Here is a tiny trained network, its code and every weight. The questions are about switching its units off for an input and a class, where a switched-off unit gives its printed mean instead of its output.

import numpy as np


def w(rows, s, z=0):
    codes = np.array(rows[::2]) - 128.0
    scale = np.full(codes.shape[1], s)
    scale[-1] = z or s
    return codes * scale


def norm(h):
    return h / np.sqrt((h * h).mean(-1, keepdims=True) + 1e-5)


def f(y):
    return y / 2 * (1 + np.tanh(0.7978845608 * (y + 0.044715 * y**3)))


def log_softmax(a):
    a = a - a.max(-1, keepdims=True)
    return a - np.log(np.exp(a).sum(-1, keepdims=True))


def net(x, mask):
    res = np.array(x, float).reshape(1, 7) / 4 @ E
    u = 0
    for l in range(3):
        y = f(norm(res) @ A[l][:, :-1].T + A[l][:, -1])
        res = res + np.where(mask[u : u + 8], y, B[l][:, -1]) @ B[l][:, :-1]
        u += 8
    return log_softmax(norm(res)[-1] @ U[:, :-1].T + U[:, -1])


A, B = {}, {}
E = w([
[112,254,109,188,176,164,198,244,119,112,63],'x0',
[184,130,44,112,50,218,87,120,107,86,53],'x1',
[128,123,143,135,121,114,119,131,121,83,128],'x2',
[129,129,137,130,108,129,132,134,142,148,131],'x3',
[253,133,97,218,159,138,100,114,219,119,220],'x4',
[104,119,95,141,129,136,113,150,96,128,157],'x5',
[127,127,123,129,141,133,129,123,119,128,126],'x6',
],0.0091)
A[0] = w([
[52,129,206,190,194,58,123,141,108,167,113,78],'0.n1',
[183,109,135,96,160,77,147,169,123,163,204,92],'0.n2',
[248,37,95,207,147,102,107,73,161,141,191,107],'0.n3',
[116,151,82,153,138,123,138,102,75,155,178,112],'0.n4',
[221,188,113,214,194,189,117,173,229,92,202,2],'0.n5',
[201,163,141,160,102,161,108,94,72,120,122,56],'0.n6',
[68,43,150,2,111,131,65,71,137,157,131,147],'0.n7',
[205,56,95,53,58,206,143,101,112,110,112,88],'0.n8',
],0.0061,0.0054)
B[0] = w([
[171,109,59,92,107,92,169,136,129,133,169,163],'0.n1',
[111,124,150,138,155,101,78,104,165,76,103,144],'0.n2',
[94,196,141,87,135,193,95,104,149,120,157,244],'0.n3',
[140,135,169,104,114,86,133,102,146,131,90,127],'0.n4',
[155,16,137,187,103,82,125,147,80,171,87,242],'0.n5',
[118,156,70,150,67,117,97,176,166,155,179,134],'0.n6',
[152,56,127,255,165,109,130,150,66,104,95,254],'0.n7',
[151,147,104,94,70,98,165,105,119,138,150,201],'0.n8',
],0.0086,0.0067)
A[1] = w([
[149,186,143,58,95,142,10,48,186,124,255,133],'1.n1',
[132,98,245,168,247,54,134,100,124,164,208,151],'1.n2',
[65,219,123,40,137,122,207,209,133,126,94,77],'1.n3',
[140,204,184,127,95,122,168,78,160,143,107,154],'1.n4',
[129,120,135,15,120,164,119,113,206,122,200,226],'1.n5',
[54,51,217,249,235,118,126,120,185,165,197,156],'1.n6',
[56,127,251,25,237,77,172,214,152,163,184,1],'1.n7',
[80,88,152,35,49,69,78,74,88,98,156,68],'1.n8',
],0.0066,0.0018)
B[1] = w([
[111,173,92,119,184,164,63,2,103,92,224,222],'1.n1',
[46,212,161,63,144,114,67,228,118,132,97,240],'1.n2',
[93,144,149,184,32,161,178,39,139,37,236,197],'1.n3',
[58,39,93,134,145,113,68,174,15,131,147,128],'1.n4',
[100,114,131,163,158,106,62,73,74,73,171,156],'1.n5',
[16,156,200,64,161,91,144,105,166,129,45,255],'1.n6',
[244,128,4,156,129,77,180,79,3,82,212,176],'1.n7',
[207,89,130,68,192,146,158,194,171,222,97,175],'1.n8',
],0.0063,0.0068)
A[2] = w([
[85,164,141,116,156,52,123,188,101,139,88,110],'2.n1',
[182,200,135,191,132,91,99,201,163,157,97,180],'2.n2',
[220,64,80,161,100,163,87,108,106,125,115,214],'2.n3',
[142,137,44,91,60,218,140,119,151,91,86,3],'2.n4',
[122,116,164,165,58,217,132,132,130,131,49,107],'2.n5',
[150,32,140,8,138,101,140,144,93,183,85,89],'2.n6',
[192,87,102,158,143,126,108,182,113,112,102,66],'2.n7',
[100,117,199,181,154,54,217,143,125,149,134,119],'2.n8',
],0.011,0.0036)
B[2] = w([
[188,68,129,190,132,193,130,135,225,197,133,209],'2.n1',
[159,32,122,69,150,119,158,174,165,196,79,206],'2.n2',
[194,220,70,142,51,151,213,112,84,153,39,254],'2.n3',
[66,43,246,131,215,88,85,153,175,133,151,206],'2.n4',
[76,239,107,150,134,2,68,140,31,104,93,215],'2.n5',
[204,96,103,147,142,137,158,212,232,200,93,202],'2.n6',
[143,132,124,94,111,63,167,90,159,182,83,181],'2.n7',
[159,54,113,87,89,249,110,138,164,81,237,220],'2.n8',
],0.0083,0.01)
U = w([
[164,15,153,128,180,183,127,234,232,193,155,222],'0',
[208,160,67,147,81,80,184,181,105,199,7,203],'1',
[125,133,64,127,53,172,218,155,83,61,232,89],'2',
[24,205,200,140,130,62,81,189,58,75,102,100],'3',
[37,164,181,77,229,102,34,80,163,135,171,113],'4',
[205,201,63,122,74,207,94,36,91,129,152,3],'5',
],0.017,0.0033)

Each question gives the input, the list of numbers given to net, and the class t.
The units are the neurons (one row each of A and B). Each row of codes is followed by its name. A weight is (code - 128) times the scale printed after its matrix; where a second scale follows, it is the last column's (A, B and U).
mask holds one flag per neuron, layer by layer. A switched-off neuron (its flag False) gives its mean, the last column of its row in B, instead of its output. The means were averaged over made-up inputs and are rounded, as every weight is.
A unit's drop is (log p(t) with every unit on - log p(t) with that unit switched off) / (log p(t) with every unit on - log p(t) with every unit switched off).
The circuit of an input: a set's keep is (log p(t) with only the set's units on - log p(t) with every unit switched off) / (log p(t) with every unit on - log p(t) with every unit switched off). Starting from the 12 units with the biggest drops (on a tie, the unit counted first), units are removed one at a time, each time the one whose removal leaves the highest keep (on an exact tie, the one counted first), for as long as the keep stays at least 0.8.
units of the circuit, in order: the units of the circuit, biggest drop first
most important unit: the unit with the biggest drop
top k neurons: the k neurons with the biggest drops, biggest first
drop of u: that unit's drop, to one decimal
input [1,-4,4,4,-3,-2,1], class 2: units of the circuit, in order => (0.n5, 1.n7)
input [5,-5,0,-4,0,-8,1], class 2: units of the circuit, in order => (0.n7, 1.n7, 1.n3)
input [7,-2,1,4,-1,4,3], class 2: units of the circuit, in order => (1.n3, 0.n7)
input [-4,1,7,1,5,8,-4], class 5: units of the circuit, in order => (2.n4)
input [-7,7,2,2,0,-2,-1], class 1: top 3 neurons => (0.n7, 1.n8, 2.n3)
input [2,0,6,4,0,4,-4], class 2: top 3 neurons => (0.n7, 0.n5, 1.n2)
input [-6,7,-5,8,0,6,-3], class 1: top 2 neurons => (0.n7, 2.n3)
input [2,-7,8,-5,-7,-5,-3], class 2: top 2 neurons => (1.n7, 1.n3)
input [1,-3,-7,7,-8,6,2], class 2: top 3 neurons => (0.n5, 1.n3, 1.n7)
input [7,-8,5,7,-1,-2,2], class 2: top 3 neurons => (1.n7, 1.n3, 0.n7)
input [0,5,-1,-5,5,-1,-8], class 5: top 3 neurons => (0.n3, 0.n7, 1.n1)
input [7,3,2,7,0,-7,3], class 3: drop of 1.n3 => 0.3
input [-7,1,-1,-6,-2,8,-5], class 1: drop of 2.n3 => 0.1
input [-5,3,5,5,5,-8,-1], class 5: drop of 1.n6 => 0.0
input [7,0,-1,0,4,-6,6], class 0: most important unit => 2.n8
input [1,6,-2,2,-6,0,3], class 3: top 2 neurons => (0.n5, 2.n4)
input [-2,2,-1,-2,6,1,-8], class 5: drop of 0.n3 => 0.5
